Below is a small trained network, with its code and all its weights. Each question gives an input and a target symbol and asks what happens when units are switched off, that is, made to give their printed mean instead of their output.

import numpy as np


def w(rows, s, z=0):
    codes = np.array(rows[::2]) - 128.0
    scale = np.full(codes.shape[1], s)
    scale[-1] = z or s
    return codes * scale


def f(y):
    return np.maximum(y, 0)


def softmax(a):
    e = np.exp(a - a.max(-1, keepdims=True))
    return e / e.sum(-1, keepdims=True)


def log_softmax(a):
    a = a - a.max(-1, keepdims=True)
    return a - np.log(np.exp(a).sum(-1, keepdims=True))


def net(x, mask):
    ids = ['ΠΩαβηλ'.index(c) for c in x.split()]
    T = len(ids)
    res = E[ids] + P[:T]
    q, k, v = (res @ M[0].T for M in (Q, K, V))
    z = softmax(np.where(np.tri(T) > 0, q @ k.T / 4**0.5, -1e9)) @ v
    res = res + np.where(mask[0], z, O[0][:, -1]) @ O[0][:, :-1]
    y = f(res @ A[0][:, :-1].T + A[0][:, -1])
    res = res + np.where(mask[1:25], y, B[0][:, -1]) @ B[0][:, :-1]
    return log_softmax(res[-1] @ U[:, :-1].T + U[:, -1])


Q, K, V, O, A, B = {}, {}, {}, {}, {}, {}
E = w([
[98,129,88,145,218,91,171],'Π',
[94,143,82,94,144,127,149],'Ω',
[140,90,59,37,68,199,203],'α',
[194,166,18,184,74,148,182],'β',
[168,109,142,178,146,169,124],'η',
[250,84,95,144,108,84,132],'λ',
],0.017)
P = w([
[141,168,37,38,26,218,70],'0',
[133,1,197,160,85,83,60],'1',
[193,138,125,175,126,78,133],'2',
[151,130,133,165,153,102,130],'3',
[135,129,131,152,175,122,138],'4',
[131,124,128,143,188,133,142],'5',
[121,121,130,137,201,143,142],'6',
],0.0094)
Q[0] = w([
[106,4,85,176,130,151,126],'H1',
[161,82,47,89,184,202,179],'H1',
[155,189,227,122,48,57,215],'H1',
[140,134,182,97,111,191,153],'H1',
],0.013)
K[0] = w([
[173,110,33,24,162,181,112],'H1',
[129,184,67,12,26,136,27],'H1',
[41,21,22,211,144,102,95],'H1',
[90,174,134,208,107,39,113],'H1',
],0.012)
V[0] = w([
[202,164,244,168,54,220,135],'H1',
[117,117,221,76,98,231,38],'H1',
[222,59,178,111,185,128,135],'H1',
[44,45,146,135,59,86,224],'H1',
],0.011)
O[0] = w([
[254,150,123,48,162,168,173,125],'H1',
[186,202,192,157,95,211,202,200],'H1',
[132,68,41,131,150,225,128,2],'H1',
[103,45,199,165,104,122,208,147],'H1',
],0.0082,0.0077)
A[0] = w([
[139,85,138,118,152,77,155,208],'N1',
[175,159,159,170,100,131,61,170],'N2',
[122,139,127,116,124,119,181,124],'N3',
[77,137,99,93,44,128,128,136],'N4',
[94,150,96,171,74,121,9,9],'N5',
[168,77,132,195,46,110,95,2],'N6',
[98,141,140,127,45,83,86,66],'N7',
[106,33,93,204,84,125,123,170],'N8',
[85,142,132,129,198,158,142,87],'N9',
[116,154,125,149,94,173,170,71],'N10',
[65,36,202,81,125,132,110,96],'N11',
[187,145,91,120,73,107,104,87],'N12',
[117,115,71,116,162,111,91,97],'N13',
[151,115,143,100,143,187,167,29],'N14',
[152,42,152,140,156,132,77,125],'N15',
[117,116,225,112,133,148,103,116],'N16',
[106,220,107,95,81,107,62,3],'N17',
[161,107,183,185,166,79,72,22],'N18',
[59,53,178,72,92,167,49,111],'N19',
[118,138,79,116,110,214,138,94],'N20',
[153,70,50,124,163,153,91,53],'N21',
[114,131,109,203,127,112,126,177],'N22',
[81,137,161,178,81,118,101,126],'N23',
[125,123,170,136,211,109,133,59],'N24',
],0.013,0.0048)
B[0] = w([
[168,192,137,127,116,111,145,223],'N1',
[69,86,130,79,133,96,118,186],'N2',
[135,177,120,176,122,139,103,251],'N3',
[149,92,158,124,185,129,152,245],'N4',
[94,249,115,174,108,106,160,195],'N5',
[111,122,50,217,116,96,114,178],'N6',
[151,74,147,65,146,166,111,189],'N7',
[127,160,161,33,119,120,100,208],'N8',
[121,123,170,60,127,128,127,160],'N9',
[95,141,84,163,127,177,86,255],'N10',
[72,176,105,207,136,135,129,173],'N11',
[197,113,150,102,128,140,121,229],'N12',
[186,141,106,139,87,87,114,192],'N13',
[172,63,152,148,157,122,154,251],'N14',
[101,110,119,63,128,74,121,153],'N15',
[94,168,125,107,139,121,143,170],'N16',
[67,56,106,180,124,73,146,187],'N17',
[78,58,132,179,159,96,188,178],'N18',
[227,101,131,129,112,151,143,168],'N19',
[112,161,136,71,105,76,99,237],'N20',
[86,129,117,217,121,201,108,182],'N21',
[145,85,133,136,142,168,121,203],'N22',
[125,124,150,81,143,208,113,183],'N23',
[145,80,94,164,103,165,121,179],'N24',
],0.02,0.0078)
U = w([
[163,114,109,224,153,207,178,95],'Π',
[65,218,125,57,110,120,85,253],'Ω',
[227,55,153,54,157,197,87,169],'α',
[124,76,51,149,105,205,2,89],'β',
[63,12,123,119,184,188,76,99],'η',
[166,68,89,123,125,78,127,53],'λ',
],0.0046,0.0054)

Each question gives the input, a string of symbols that net reads in full, and the target symbol t.
The units are the heads (4 rows each of Q, K, V and O) and the neurons (one row each of A and B). Each row of codes is followed by its name. A weight is (code - 128) times the scale printed after its matrix; where a second scale follows, it is the last column's (O, A, B and U).
mask holds one flag per unit, heads first, then neurons. A switched-off unit (its flag False) gives its mean, the last column of its rows in O or B, instead of its output. The means were averaged over made-up inputs and are rounded, as every weight is.
A unit's drop is (log p(t) with every unit on - log p(t) with that unit switched off) / (log p(t) with every unit on - log p(t) with every unit switched off).
The circuit of an input: a set's keep is (log p(t) with only the set's units on - log p(t) with every unit switched off) / (log p(t) with every unit on - log p(t) with every unit switched off). Starting from the 12 units with the biggest drops (on a tie, the unit counted first), units are removed one at a time, each time the one whose removal leaves the highest keep (on an exact tie, the one counted first), for as long as the keep stays at least 0.8.
units of the circuit, in order: the units of the circuit, biggest drop first
unit that matters most: the unit with the biggest drop
top k neurons: the k neurons with the biggest drops, biggest first
drop of u: that unit's drop, to one decimal
input Π α λ α Π β, target Ω: unit that matters most => N8
input α α λ η, target η: units of the circuit, in order => N2; N18
input Π α Ω, target Ω: units of the circuit, in order => N8; N14; H1
input λ Ω Π, target β: units of the circuit, in order => H1; N21
input β α α α α, target λ: units of the circuit, in order => H1; N17; N10
input Ω α Ω, target α: units of the circuit, in order => N5; N10
input Ω Ω α α λ, target η: units of the circuit, in order => N18; N2
input Π β Π Π Π, target Ω: units of the circuit, in order => N5; H1
input β α Ω α α α Ω, target λ: units of the circuit, in order => H1; N10; N13
input Π α η, target η: units of the circuit, in order => N18; N2
input Π β λ α α, target Ω: top 3 neurons => N8; N11; N14
input Π α Π α β η, target Ω: units of the circuit, in order => H1; N8; N14
input Ω λ Ω, target η: units of the circuit, in order => H1; N17; N7
input β λ Ω Ω, target λ: units of the circuit, in order => H1; N17; N13
input η η α Ω β α Π, target α: units of the circuit, in order => N9; N5
input Ω α λ λ, target λ: unit that matters most => N6
input Π β Π η λ, target Ω: units of the circuit, in order => N5; H1
input Π β λ, target Ω: top 3 neurons => N5; N8; N14
input Π α Π α Π, target Ω: top 4 neurons => N8; N14; N1; N4
input Π λ Π α β, target β: top 2 neurons => N6; N22
input Π α Π, target α: top neuron => N8
input Ω Π η Π, target η: top 2 neurons => N18; N23
input Ω Π α α, target η: top 2 neurons => N17; N1
input Π β α λ Π α η, target Ω: top 3 neurons => N8; N14; N15
input Ω β α λ α, target η: top 3 neurons => N17; N12; N1
input Ω α Π Ω, target α: drop of N8 => -0.2
input λ α Π β Π α, target β: drop of N21 => 2.2
